Below is a small trained network, with its code and all its weights. Each question gives an input and a class and asks what happens when units are switched off, that is, made to give their printed mean instead of their output.

import numpy as np


def w(rows, s, z=0):
    codes = np.array(rows[::2]) - 128.0
    scale = np.full(codes.shape[1], s)
    scale[-1] = z or s
    return codes * scale


def f(y):
    return y / 2 * (1 + np.tanh(0.7978845608 * (y + 0.044715 * y**3)))


def log_softmax(a):
    a = a - a.max(-1, keepdims=True)
    return a - np.log(np.exp(a).sum(-1, keepdims=True))


def net(x, mask):
    res = np.array(x, float).reshape(1, 7) / 4 @ E
    y = f(res @ A[0][:, :-1].T + A[0][:, -1])
    res = res + np.where(mask, y, B[0][:, -1]) @ B[0][:, :-1]
    return log_softmax(res[-1] @ U[:, :-1].T + U[:, -1])


A, B = {}, {}
E = w([
[50,61,15,164,118,52,90,87,135,163,116,71],'x0',
[133,190,120,105,43,86,150,93,155,115,254,95],'x1',
[165,135,114,53,241,82,131,179,167,137,145,71],'x2',
[202,156,152,104,106,31,46,82,59,156,90,155],'x3',
[135,137,57,74,85,143,199,198,73,204,119,165],'x4',
[209,82,123,174,165,113,231,45,156,165,140,157],'x5',
[100,227,123,157,200,195,115,70,79,210,139,74],'x6',
],0.0064)
A[0] = w([
[121,114,148,138,175,165,110,160,133,132,54,185,39],'n1',
[142,123,119,52,222,88,131,162,169,161,101,100,131],'n2',
[126,170,122,108,73,87,145,111,133,120,236,112,3],'n3',
[149,51,110,121,107,97,136,166,177,55,108,188,64],'n4',
[200,102,117,172,137,127,171,82,180,162,183,161,98],'n5',
[215,98,110,167,150,98,181,83,130,143,138,146,80],'n6',
[171,117,126,141,168,93,203,85,158,149,135,136,72],'n7',
[75,127,35,148,101,51,125,83,154,152,146,69,63],'n8',
[75,180,130,77,111,148,36,179,109,91,124,107,71],'n9',
[170,166,172,95,131,183,136,127,138,115,136,169,86],'n10',
[165,96,133,147,149,110,184,76,147,151,154,159,96],'n11',
[102,201,114,156,152,176,137,84,97,177,122,97,55],'n12',
[109,98,157,164,170,149,96,108,157,108,68,145,49],'n13',
[72,174,129,78,95,144,59,192,117,88,159,80,108],'n14',
[181,183,187,109,115,171,152,150,122,110,148,152,58],'n15',
[112,112,208,183,180,119,65,87,177,67,127,102,66],'n16',
[107,137,122,219,31,170,140,72,95,142,122,180,89],'n17',
[183,87,123,143,142,132,193,66,138,136,129,125,70],'n18',
[78,100,53,150,115,78,97,84,138,178,141,89,58],'n19',
[97,101,127,202,87,187,110,101,85,116,77,203,117],'n20',
[191,153,154,108,91,57,90,103,83,154,123,126,58],'n21',
[192,152,125,106,121,70,78,91,63,153,104,136,103],'n22',
[103,189,135,131,153,178,118,97,118,207,124,109,55],'n23',
[172,144,152,101,110,35,84,111,81,154,111,161,69],'n24',
[125,177,151,159,169,183,121,98,78,183,149,102,76],'n25',
[174,147,131,117,129,72,76,95,90,152,79,187,62],'n26',
[169,63,134,92,70,95,146,159,162,71,107,182,28],'n27',
[173,168,178,107,139,162,127,138,122,109,139,169,35],'n28',
[146,169,214,99,127,148,159,139,126,131,118,152,50],'n29',
[99,143,122,87,84,116,74,202,124,58,98,113,87],'n30',
[83,86,103,153,149,205,186,155,178,94,146,104,37],'n31',
[124,202,96,142,171,156,121,80,92,161,140,98,52],'n32',
[72,119,99,151,130,198,183,175,198,113,197,128,99],'n33',
[174,120,125,91,194,83,133,167,133,149,154,57,72],'n34',
[119,131,84,92,110,149,169,166,86,186,95,161,56],'n35',
[165,143,104,77,198,90,137,163,157,128,146,79,100],'n36',
[142,148,76,95,93,129,167,181,83,186,120,157,96],'n37',
[121,156,113,122,76,114,136,96,116,110,239,121,55],'n38',
[110,122,131,183,49,171,112,102,102,133,119,153,20],'n39',
[184,173,174,103,120,185,140,139,131,112,132,150,91],'n40',
[132,67,127,145,190,175,98,169,67,123,2,153,7],'n41',
[92,84,46,143,115,86,109,94,130,165,125,101,71],'n42',
[135,74,136,112,77,67,159,162,156,62,133,171,75],'n43',
[91,56,76,172,148,106,110,137,117,161,43,90,84],'n44',
[120,147,69,67,100,125,178,160,77,197,144,165,99],'n45',
[165,143,89,71,207,102,113,161,173,130,159,102,96],'n46',
[138,186,108,108,59,106,120,115,172,117,195,85,65],'n47',
[127,145,203,178,151,103,62,39,192,43,165,70,120],'n48',
],0.0076,0.0029)
B[0] = w([
[209,159,119,58,215,144,129,76,100,142,169,144,177],'n1',
[136,193,156,113,43,149,98,97,195,60,54,176,211],'n2',
[254,218,104,15,229,141,176,39,169,159,96,127,192],'n3',
[145,159,123,201,189,47,78,169,195,210,176,94,212],'n4',
[93,136,55,133,123,159,92,89,44,177,118,196,201],'n5',
[72,125,81,157,112,165,77,90,34,184,118,171,196],'n6',
[99,148,73,159,94,155,82,98,67,153,116,176,183],'n7',
[151,54,182,84,181,130,114,184,98,41,192,186,220],'n8',
[53,117,47,182,113,154,93,77,19,184,118,204,190],'n9',
[120,39,136,104,167,122,101,175,92,59,182,140,178],'n10',
[95,135,77,156,129,160,89,92,63,170,108,182,183],'n11',
[134,156,134,197,145,23,78,184,197,188,178,116,186],'n12',
[182,144,91,76,121,120,188,117,130,147,93,114,161],'n13',
[99,118,43,165,129,171,82,64,39,189,104,193,201],'n14',
[137,45,156,98,174,121,120,184,77,37,192,171,187],'n15',
[172,85,50,150,78,90,253,182,70,135,45,79,203],'n16',
[131,187,185,130,32,156,84,136,215,37,45,170,207],'n17',
[62,152,66,169,110,174,74,101,44,173,123,170,180],'n18',
[129,33,177,113,185,130,120,189,79,20,198,173,204],'n19',
[160,213,144,104,80,146,92,90,192,69,94,156,202],'n20',
[65,117,191,111,149,205,167,94,171,154,152,31,200],'n21',
[44,88,202,130,103,199,164,116,153,140,172,26,210],'n22',
[120,147,95,196,170,23,100,169,202,189,170,133,178],'n23',
[34,113,179,154,139,217,172,100,162,177,158,26,209],'n24',
[134,132,133,200,149,24,73,194,202,175,147,124,187],'n25',
[58,116,203,129,136,191,163,93,182,151,158,38,194],'n26',
[118,153,109,211,160,18,77,200,210,195,185,108,213],'n27',
[115,42,156,108,145,145,125,198,91,56,186,158,166],'n28',
[113,62,167,123,185,132,120,174,85,45,176,171,170],'n29',
[69,134,70,156,126,114,85,107,84,212,126,177,187],'n30',
[22,129,238,115,135,202,173,88,162,182,166,17,198],'n31',
[145,142,116,212,137,34,79,220,201,166,177,119,183],'n32',
[44,109,221,115,134,205,159,87,151,172,138,4,219],'n33',
[111,171,166,141,38,141,93,121,183,59,75,193,184],'n34',
[172,121,75,131,93,111,211,155,113,123,71,80,180],'n35',
[116,175,163,142,28,134,87,96,178,61,78,170,191],'n36',
[152,78,66,152,85,91,223,168,99,114,55,80,190],'n37',
[242,202,137,15,190,132,144,54,192,145,109,147,191],'n38',
[133,163,155,149,49,147,94,123,179,65,73,182,159],'n39',
[126,24,172,104,174,118,117,186,91,49,199,174,184],'n40',
[240,207,119,15,213,150,154,17,139,189,138,130,221],'n41',
[127,43,194,95,189,158,112,203,76,19,207,175,196],'n42',
[138,169,129,198,165,34,68,170,188,183,168,101,211],'n43',
[187,97,174,37,216,127,129,126,107,73,181,178,201],'n44',
[177,90,75,140,75,91,224,195,82,112,47,64,201],'n45',
[120,171,167,155,36,152,86,119,182,65,56,165,191],'n46',
[225,182,108,34,218,158,136,38,126,175,122,150,194],'n47',
[176,88,42,127,67,94,254,208,69,124,51,64,254],'n48',
],0.0063,0.0064)
U = w([
[123,51,173,96,176,126,108,180,80,21,210,178,127],'0',
[124,161,128,197,149,6,71,178,205,201,178,113,69],'1',
[232,192,126,24,197,151,149,47,141,161,130,143,253],'2',
[7,114,201,127,112,219,165,100,156,161,156,10,64],'3',
[49,136,62,163,95,162,68,90,17,185,116,208,98],'4',
[127,186,169,130,1,142,86,121,204,23,72,182,124],'5',
[174,92,70,135,63,79,251,190,73,114,66,65,66],'6',
],0.011,0.0027)

Each question gives the input, the list of numbers given to net, and the class t.
The units are the neurons (one row each of A and B). Each row of codes is followed by its name. A weight is (code - 128) times the scale printed after its matrix; where a second scale follows, it is the last column's (A, B and U).
mask holds one flag per neuron, in row order. A switched-off neuron (its flag False) gives its mean, the last column of its row in B, instead of its output. The means were averaged over made-up inputs and are rounded, as every weight is.
A unit's drop is (log p(t) with every unit on - log p(t) with that unit switched off) / (log p(t) with every unit on - log p(t) with every unit switched off).
The circuit of an input: a set's keep is (log p(t) with only the set's units on - log p(t) with every unit switched off) / (log p(t) with every unit on - log p(t) with every unit switched off). Starting from the 12 units with the biggest drops (on a tie, the unit counted first), units are removed one at a time, each time the one whose removal leaves the highest keep (on an exact tie, the one counted first), for as long as the keep stays at least 0.8.
circuit, biggest first: the units of the circuit, biggest drop first
most important unit: the unit with the biggest drop
k most important neurons: the k neurons with the biggest drops, biggest first
drop of u: that unit's drop, to one decimal
input [3,5,-8,1,6,-4,-3], class 5: circuit, biggest first	[n17]
input [-4,-4,-8,-2,-8,2,4], class 5: 2 most important neurons	[n17; n20]
input [-2,4,7,7,-4,2,0], class 3: circuit, biggest first	[n24; n22]
input [-1,3,-3,-2,3,-3,3], class 1: circuit, biggest first	[n12; n6; n23]
input [3,8,-5,4,-8,1,-8], class 1: 4 most important neurons	[n43; n27; n4; n41]
input [3,4,-4,1,1,1,-3], class 2: circuit, biggest first	[n38; n3]
input [6,-8,6,-6,0,-8,0], class 2: 2 most important neurons	[n41; n44]
input [-8,6,2,-8,-6,7,7], class 0: 4 most important neurons	[n15; n40; n10; n29]
input [0,2,5,6,6,6,0], class 3: circuit, biggest first	[n22; n24]
input [-7,2,-2,8,3,6,-6], class 3: 2 most important neurons	[n24; n21]
input [3,-2,6,-4,-3,-2,-6], class 1: 2 most important neurons	[n4; n43]
input [8,0,3,-7,8,-3,-3], class 0: 2 most important neurons	[n42; n8]
input [-1,1,7,7,0,-4,6], class 3: 2 most important neurons	[n22; n24]
input [-3,-5,4,7,6,8,7], class 4: 3 most important neurons	[n6; n7; n18]
input [8,5,0,-8,2,1,6], class 0: 2 most important neurons	[n8; n19]
input [-2,-4,2,6,7,6,6], class 6: circuit, biggest first	[n45]
input [5,1,4,1,7,-3,-7], class 1: 4 most important neurons	[n43; n27; n4; n48]
input [-4,-4,-2,7,7,3,-3], class 3: 3 most important neurons	[n26; n24; n22]
input [-1,4,1,8,-7,8,4], class 3: 2 most important neurons	[n22; n21]
input [7,7,2,4,6,2,6], class 0: 4 most important neurons	[n19; n8; n42; n41]
input [4,8,7,-5,-8,-5,6], class 2: most important unit	n47
input [-2,-8,-7,5,8,-4,0], class 2: 2 most important neurons	[n41; n1]
input [-5,7,8,6,-7,5,4], class 5: drop of n36	0.3
input [0,6,-4,2,-8,-4,4], class 6: drop of n16	0.2
input [2,-7,-5,-6,1,1,-6], class 2: drop of n41	0.6
input [-7,2,8,7,8,-6,-4], class 5: drop of n19	0.1
input [2,-5,-1,1,6,7,-2], class 4: circuit, biggest first	[n6]
